Here are made-up nodes, facts about them, and rows of numbers that follow some of those facts. Name the node behind each unnamed row.

Some nodes and their rows:
j_438: [-17   7 -28 -25  18  20   7  -7  27  42  10  -6   3   2   1 -18 -14  -6
  23   8   8 -31 -23  14  13 -19   7  12 -12 -22]
j_67: [ 28   8 -11   1  -3 -17  14 -10   3  13   5  -4   6 -17   2  25 -16   0
   0  44   8   1  -3  14 -21   7  -3  12  34  16]
j_83: [-22  -1  -2   4   6   6  -3  -3  -8 -16  -6   8   0  -5 -13 -12   3   1
  14 -15   4   8  20   3  10 -23 -10   2 -11 -10]
j_540: [ 19 -16   6  19  14  -9  10   2   0  -7   6  -5  10 -22   9   3   7   6
 -20   3  12  -3   8   9 -12  10  -1 -18  20   5]
j_221: [ -1  16   3  -8 -21  -7   5 -15 -13 -22   6  22 -18 -13  -9  16 -20 -12
 -16   7   0   6  32   0 -21   8  -3  -3   3   1]
j_565: [ 14 -10   0  15   2  -1   1   5 -16   7   0   6  -3  16   1  13   9  -5
   2 -14 -20 -23   2  -4  18 -11   7   7   0  -6]
j_249: [ 17 -23  10  21   4  18 -13  13 -21   5  -3  -3 -11   6  27  -8  -3   9
 -13 -26  -3 -14 -23   5  26 -25  -5   7   0 -27]
j_479: [-20   9  -4  13  -2   6  -3  -2  -6 -11  -2  13   7  -1 -13 -11  -1  -6
   8  -6   4   7  23   4  -4 -14  -8   0  -2  -8]
j_504: [-37   3   1  -4 -11  15  -1  -5 -11  -6  -6   3  -3   1  -6  -4  -4  -6
   5 -10  12   1  14   3   1 -26 -14   7  -1   1]
j_205: [-19  19  -1 -10  14  21  12   9  30  14 -29   6   3  14  15 -34  -4  -4
  11 -18   8 -27 -15 -20  28   2  -6 -16  -1  14]
j_209: [ 10   3   2  -8  -3  -7   2   8   9  -7 -15  -2  14  11 -12  -4  12   4
   7 -23   0   8   5  -4   0  30  -8 -13  10  28]
j_226: [-23   5   3  -5 -17   9   6   0 -12  -7   1   4  -1  -2   1  14  -6  -5
  -7   2  11  -2   3  -2 -11 -17  -6   5  10  10]
j_657: [ -7  13 -19   5   4  11   1  -5  15   9  -6   5  -2  -1   1   0   9  -9
   6   6   1 -13   0   9 -10  22   4  14  11   8]
j_181: [-16 -18 -11 -10   2   2  -3 -12  12 -19   6  -9   6  -5 -15  10  14   3
  11  11  -8   1 -16   4 -17   3  10 -10 -22   0]
j_196: [-11 -18 -10  -9   5   4   3  -4  13 -19   3  -3  11   1 -16   3  11   3
   9  11 -10  -1  -9   8 -11   3  10  -7 -18  -4]
j_20: [ -2  -7   1  11  18  22  -7  -2 -14 -16  -5  -7   1 -30  28 -36  -4   9
 -19 -15  19   4   8  16   8 -50 -24 -18 -18 -23]
j_281: [ 15  -9 -27 -25   7   1  -7 -12 -10   4 -14  16  -6  -8  -3  14 -11  -5
  33  -4 -13 -19 -16   7  31 -30 -21  12 -15   4]
j_971: [ 16  10 -11 -43  -4 -11  -9 -16   0  33  10   2 -25  -9   7  11  -5  -4
  16  -4   6  15  12  10  12 -15 -17   0 -22 -15]
j_2: [  3   4  -9  15  -9  16 -12   5 -24 -31   3  10   2  -8   3 -29 -12  -4
 -32  -8  -7   9   8  21 -32   3 -20  18  17  -8]
j_926: [ 26  10 -15  24  -3 -18  -4 -15   6  33 -11  10 -29 -11  -3  13 -13   6
   7  18   0   0   2  13  -8  27  -3  25  27 -14]
j_126: [  2   0   2 -31 -15  -8   1 -10  -4  -1   4  12 -26  -4  -1  12  -8  -1
   1  -6  -1   2   4  -2  13  -7  -3 -11 -16 -14]

Facts:
j_427 Λ j_725; j_427 Λ j_990; j_427 Λ j_741; j_958 Λ j_607; j_773 Λ j_540; j_708 Λ j_547
j_708 Λ j_920; j_708 Λ j_741; j_281 Λ j_208; j_281 Λ j_203; j_281 Λ j_188; j_281 Λ j_229
j_82 Λ j_67; j_82 Λ j_252; j_82 Λ j_225; j_82 Λ j_449; j_971 Λ j_22; j_971 Λ j_728
j_954 Λ j_307; j_954 Λ j_361; j_954 Λ j_588; j_954 Λ j_761; j_228 Λ j_884; j_228 Λ j_475
j_305 Λ j_588; j_809 Λ j_580; j_809 Λ j_657; j_52 Λ j_701; j_804 Λ j_221; j_804 Λ j_738
j_804 Λ j_728; j_804 Λ j_308; j_922 Λ j_328; j_807 Λ j_566; j_807 Λ j_117; j_807 Λ j_909
j_950 Λ j_607; j_869 Λ j_122; j_869 Λ j_771; j_869 Λ j_588; j_790 Λ j_926; j_290 Λ j_203
j_83 Λ j_317; j_205 Λ j_700; j_205 Λ j_12; j_562 Λ j_524; j_682 Λ j_540; j_682 Λ j_91
j_431 Λ j_725; j_431 Λ j_700; j_431 Λ j_97; j_185 Λ j_460; j_185 Λ j_23; j_185 Λ j_404
j_126 Λ j_221; j_618 Λ j_22; j_618 Λ j_67; j_618 Λ j_917; j_618 Λ j_188; j_618 Λ j_688
j_618 Λ j_926; j_442 Λ j_313; j_442 Λ j_2; j_442 Λ j_694; j_442 Λ j_391; j_442 Λ j_909
j_177 Λ j_603; j_177 Λ j_659; j_177 Λ j_475; j_598 Λ j_91; j_598 Λ j_225; j_384 Λ j_909
j_985 Λ j_128; j_202 Λ j_229; j_646 Λ j_566; j_646 Λ j_176; j_504 Λ j_209; j_986 Λ j_490
j_986 Λ j_746; j_369 Λ j_920; j_369 Λ j_738; j_369 Λ j_328; j_730 Λ j_935; j_730 Λ j_408
j_730 Λ j_340; j_139 Λ j_490; j_139 Λ j_700; j_554 Λ j_503; j_554 Λ j_771; j_554 Λ j_795
j_554 Λ j_588; j_322 Λ j_622; j_322 Λ j_875; j_322 Λ j_437; j_968 Λ j_404; j_968 Λ j_761
j_457 Λ j_318; j_457 Λ j_603; j_457 Λ j_404; j_457 Λ j_741; j_438 Λ j_917; j_438 Λ j_276
j_438 Λ j_490; j_438 Λ j_580; j_298 Λ j_723; j_298 Λ j_382; j_353 Λ j_91; j_353 Λ j_198
j_420 Λ j_659; j_420 Λ j_728; j_20 Λ j_91; j_20 Λ j_391; j_20 Λ j_547; j_593 Λ j_723
j_593 Λ j_301; j_593 Λ j_701; j_33 Λ j_67; j_33 Λ j_771; j_614 Λ j_920; j_249 Λ j_935
j_249 Λ j_391; j_99 Λ j_2; j_19 Λ j_437; j_427 χ j_305; j_795 χ j_13; j_958 χ j_322
j_773 χ j_205; j_947 χ j_22; j_688 χ j_382; j_708 χ j_52; j_432 χ j_705; j_761 χ j_33
j_478 χ j_361; j_281 χ j_193; j_965 χ j_795; j_725 χ j_276; j_596 χ j_848; j_429 χ j_478
j_475 χ j_738; j_203 χ j_442; j_198 χ j_196; j_971 χ j_317; j_208 χ j_940; j_990 χ j_262
j_954 χ j_986; j_228 χ j_313; j_209 χ j_603; j_305 χ j_827; j_13 χ j_800; j_122 χ j_117
j_52 χ j_682; j_942 χ j_598; j_235 χ j_587; j_22 χ j_708; j_524 χ j_438; j_154 χ j_86
j_587 χ j_954; j_588 χ j_965; j_885 χ j_338; j_307 χ j_869; j_318 χ j_947; j_807 χ j_67
j_607 χ j_97; j_827 χ j_287; j_869 χ j_832; j_276 χ j_122; j_287 χ j_353; j_790 χ j_226
j_290 χ j_429; j_676 χ j_221; j_83 χ j_479; j_205 χ j_895; j_562 χ j_252; j_682 χ j_618
j_62 χ j_228; j_580 χ j_554; j_431 χ j_460; j_437 χ j_176; j_618 χ j_524; j_442 χ j_449
j_598 χ j_301; j_985 χ j_320; j_320 χ j_91; j_202 χ j_62; j_91 χ j_203; j_317 χ j_431
j_504 χ j_676; j_252 χ j_475; j_705 χ j_83; j_193 χ j_494; j_86 χ j_648; j_313 χ j_725
j_301 χ j_773; j_491 χ j_281; j_603 χ j_942; j_449 χ j_235; j_218 χ j_885; j_221 χ j_723
j_848 χ j_318; j_986 χ j_225; j_738 χ j_298; j_895 χ j_958; j_648 χ j_218; j_361 χ j_437
j_23 χ j_700; j_176 χ j_2; j_554 χ j_688; j_322 χ j_596; j_338 χ j_208; j_117 χ j_307
j_566 χ j_971; j_800 χ j_491; j_565 χ j_746; j_308 χ j_562; j_700 χ j_588; j_940 χ j_990
j_196 χ j_181; j_262 χ j_614; j_457 χ j_20; j_382 χ j_926; j_97 χ j_202; j_460 χ j_985
j_438 χ j_308; j_298 χ j_198; j_832 χ j_807; j_181 χ j_761; j_353 χ j_249; j_723 χ j_790
j_2 χ j_504; j_479 χ j_457; j_926 χ j_427; j_20 χ j_386; j_33 χ j_154; j_746 χ j_23
j_226 χ j_607; j_614 χ j_580; j_659 χ j_565; j_225 χ j_209; j_386 χ j_290; j_249 χ j_659

Name these rows:
No name comes twice in this set of rows, the named rows included.
[ -5   1  13 -14  -3  -8   1   2 -13  19 -11 -28  11  -1   6  18 -16   1
  21  25   7  19 -34 -30   3 -45  -9  19   0  20] => j_869
[ 25  13   9  12  -2 -20  -5  -4  -8   3   1  27 -29   7   1  15  -7  -7
 -18  11 -30  -6  22  -8   6  22  19   5 -10 -12] => j_659
[ 26 -21  11  28  15   6   0   2 -12  19  -6 -12 -13 -12  25   2   3  10
  -6 -15  12 -14  -7   9  32 -31  -4  -9   6 -25] => j_353
[  7  26  19  13   2 -11   2   3   2  -6  -2   3  13   5  10  -3   2  -3
 -25  26 -21  18  16 -22 -19  19  16  -4 -13   8] => j_404
[ -3  -3  29   9  -8   3  -4 -12   9   4 -15  -1 -42 -10  16   3   9  20
 -17  -6  16   4  -8 -12  20   8  -1 -16 -21 -30] => j_614
[-22 -18  13  -7  -4  -5  13   7   6  17  14  -8  11  18 -31  -9 -10   9
  12 -16  10 -22  11   0  12 -18  32 -16   5 -11] => j_52
[  4   7   2 -17  -1  -9   6  -4  12 -14  27   6  -1   7 -12   4  -1  -5
 -16  24 -17   3  12  -2 -22  19  25 -10 -27 -19] => j_475
[ 33  -1  -1  34  19 -30  -5  -3 -18 -15 -13   1  35  10   3  16  -6  -5
   6  37 -43  13   6 -14  -9   3  16  28   6  22] => j_588
[ 40  -3  -8  -7  11 -19  -5   1   6  16   6 -21  13 -23  11   6  13   5
  12   2  18  18  16  17  -5   9 -16 -13  15  15] => j_449
[ 10   6 -24  23  10  13   5   3  -3  10  -7  19   1  10  14  11  13 -15
   4   7 -25 -39   0   7  11  17   8  19   8   1] => j_746
[ 30  -5  -5  22  17 -19  -6  -1 -20 -12 -13  -1  32   5   6  21  -3  -6
  15  24 -34   5  -2 -16   4 -10   9  24   1  24] => j_795
[-26  11  15 -29 -25   6  11   1 -10   5   5   2 -17   3  14  21 -10 -11
 -10  -3   3  -5 -15 -19   7 -25   1  -2  -8  10] => j_228
[-29  30  21  -6  17  15  -3  -5   1  -8 -17   0  -8  -6  16 -21   3  -9
  -3   3   2  11  19 -19  24 -37  -6  -5 -43 -16] => j_457
[ 42  -3   6  -2  19 -17   3  -1   8  -2  -9 -11  16 -24  15  -6   3  11
  -1   6  24  10   7  15  -2  16 -15 -21  30  24] => j_225

Now the same nodes, written a new way:
Some nodes and their rows:
j_287: [  1   2   5  -2  -6   7   6  -2  -4   1   4  14   8 -15   3   3  -4  -2
   6   7   1  -2   0   3  24   2   3]
j_554: [-17  -2  15   9 -28   9   4  -9  -7  -2 -12   0  41  19  -7  -1   3 -10
  15  22   9   0   2  -1   3  -3   1]
j_723: [ -9   9   3 -26   8   2  -6  -3   1   3   8 -12  -4  25   8  12  -1  15
  -7 -10   0  -5  -3  -5  24   2  -1]
j_126: [ 18  -6   3  -7   6   6  -1   5   0   3  -8   2   7 -16  -3  -5   0  10
   2   4  -1   2   6   2   0   6  -3]
j_603: [-12 -13 -22  -3  10  -1 -10   1  -1   2   8 -16 -15 -22  -4  -1  -3  -7
  -8  -9  10  -1   4   5  -9   1  -8]
j_62: [ -2   6   4 -18  17  -3  -4   0  -1  -4   0   0   8  14   0  -2   4   6
  -2   3  -1   2   0  -4  13  -1  -6]
j_540: [-14   7 -19  -9  -4   0  -1   7   0   0  10  10   1   0   4   7   1   2
 -14  -6   1  -3  -2  -2 -10   0   3]
j_429: [ 16   5  11  -2 -16   2  -5   0   3   4  -7 -12  -8   9   2  -6   2   5
  -1 -11   2  -5  -2   0   8  -1   3]
j_491: [  2  -3 -21  -5   9   0   9  -2   3   6   1   0   2 -22   2  -2   2  -4
   4   5  -4   0  -3  -2   8   0   2]
j_176: [  6   8  18  13   3   4  -3   5   6   2  -3  -3 -14   8   0  -9   0   5
  -5 -21   2  -6  -5   2  18  -7   0]
j_895: [-18  -7   6  -6  16  11   4 -11   0  -1  -3 -10 -11   8   4   3  -3  -4
   0  -1   4  -4   1   1 -16  -1   0]
j_307: [-27   0  -1 -21   8  -7  -7  -3  -1  -4   7  -2  19  17  -8   4   5  -8
   2   0   8   6  -5  -4  16 -10  -6]
j_437: [  4   5  12  -6  -5   2  -6   0   5   5   4 -10 -14  15   5   5  -2  12
  -6 -17   3  -6  -3  -1  20  -3   3]
j_986: [ 22  -6 -14  15  -3  -7   3 -10  -2  -4  -7 -17 -18  19   9  -9   0 -10
   6  13  -7  -1   5   2 -10   6  -5]
j_449: [ 10  -2 -36   6 -17  -7   6   0   3  -2   4   8  14  39   0   6  -2  -4
 -17  -5  -3   0   3   3 -11   1  -3]
j_968: [-11  -2   3 -11 -10   0  -5  -3  -3   0 -10 -16  14 -15  -8  -8   2 -10
   8  13   7   4  -2  -2   0  -1  -4]
j_86: [-18  -2   5  36   2  -6  -2   7  -1   2   0 -11   4  -5  -6   1   2   9
   4   2  -3   0   0  -6  -9   2   0]
j_705: [  7   3   8   2  -9   1   0   1   2   4  -4 -10  -5   1   3  -1  -1   3
   0  -6   1  -4  -2   1   5  -1   2]
j_338: [-17  -1   6  38   1   1  -1   1  -5   1   1  -6   7   6  -3   3   0  10
   3   3   1  -2   3  -4  -5   1   0]
j_2: [ -2  11  12  19   6   3  -2  12   6   0   2   5 -12   6  -2 -12   0   2
 -13 -25   2  -7  -7   3  10 -10   2]
j_688: [ 15  -7   9  24 -10  -2   3   2  -5  -3   5  27   9  28   1   9   1   3
   4  -6   7  -2  11   4  10  -4   7]

Name these rows:
No name comes twice in this set of rows, the named rows included.
[ -4   7   3  27   7  -3   3   3   6  -1   5   7  -4   8  -7  -5  -9  -3
  -6 -17  -6  -1  -5   7  16  -4  -5] => j_566
[-15  12   4   9  29  -1   0   9   2  -7   9  14   2   6  -6 -10   0   1
 -10  -7  -2   0  -5  -1  11  -9  -8] => j_313
[ 14  -5   2   4   5  -4   2  -1   3   1   5   9  -4  23  -1   9   1   6
   0 -13  -1   0   3   3   7  -5   3] => j_229
[ 0 -8 11 44  2 -5  1  4 -3  1  5  8  7 27 -3  9  3 12  4 -5  2 -2  8 -1
  1 -3  3] => j_208
[ 27   6 -13   0 -21 -11  -5  -7  -5  -7  -7 -11 -15  -4   4 -14  -5 -12
   5  20  -9   5  -1   2  -5   9  -5] => j_431
[ -9   6  21 -11  -4   0   1   0   3  -1  -7  -3  -3  -9  -2   4  -4   3
   8   7  -7   8  -4  -2 -13   5   5] => j_562
[ 17  -6 -16  14  -8 -10   3  -2   5   0   5   5  -2  41  -2   8  -7   1
  -8 -11  -5   3   5   7  11   2  -5] => j_203
[  4  -4   8  -6   4  -8  -8  15   4   5   5   9 -11 -33 -10   7  -2  12
  -6 -12   0  10   4   1 -14   4   3] => j_738
[-16  -1   8  -6 -23   5   4  -7  -5   0  -4   6  31   7  -5   2   1 -14
  12  16   9   0  -2   1  20  -5   3] => j_305
[-11   5  21 -18   5  -3  -1  -3   4  -1   3   4 -14  -3  -2  11  -7   1
   2  -4  -1   5  -3   1  -6  -1   8] => j_524
[ -2   7   4   3   0  10   4   2  -1  -2 -11   1  10  -8   1 -11   0   0
   1  11  -4  -2  -2  -1 -14   4  -1] => j_730
[  2  -1 -12  -4   0   2   7   0  -1   4   4   9   5 -21   4   1   0  -7
   7   7  -1  -2  -1   2  21   2   3] => j_565

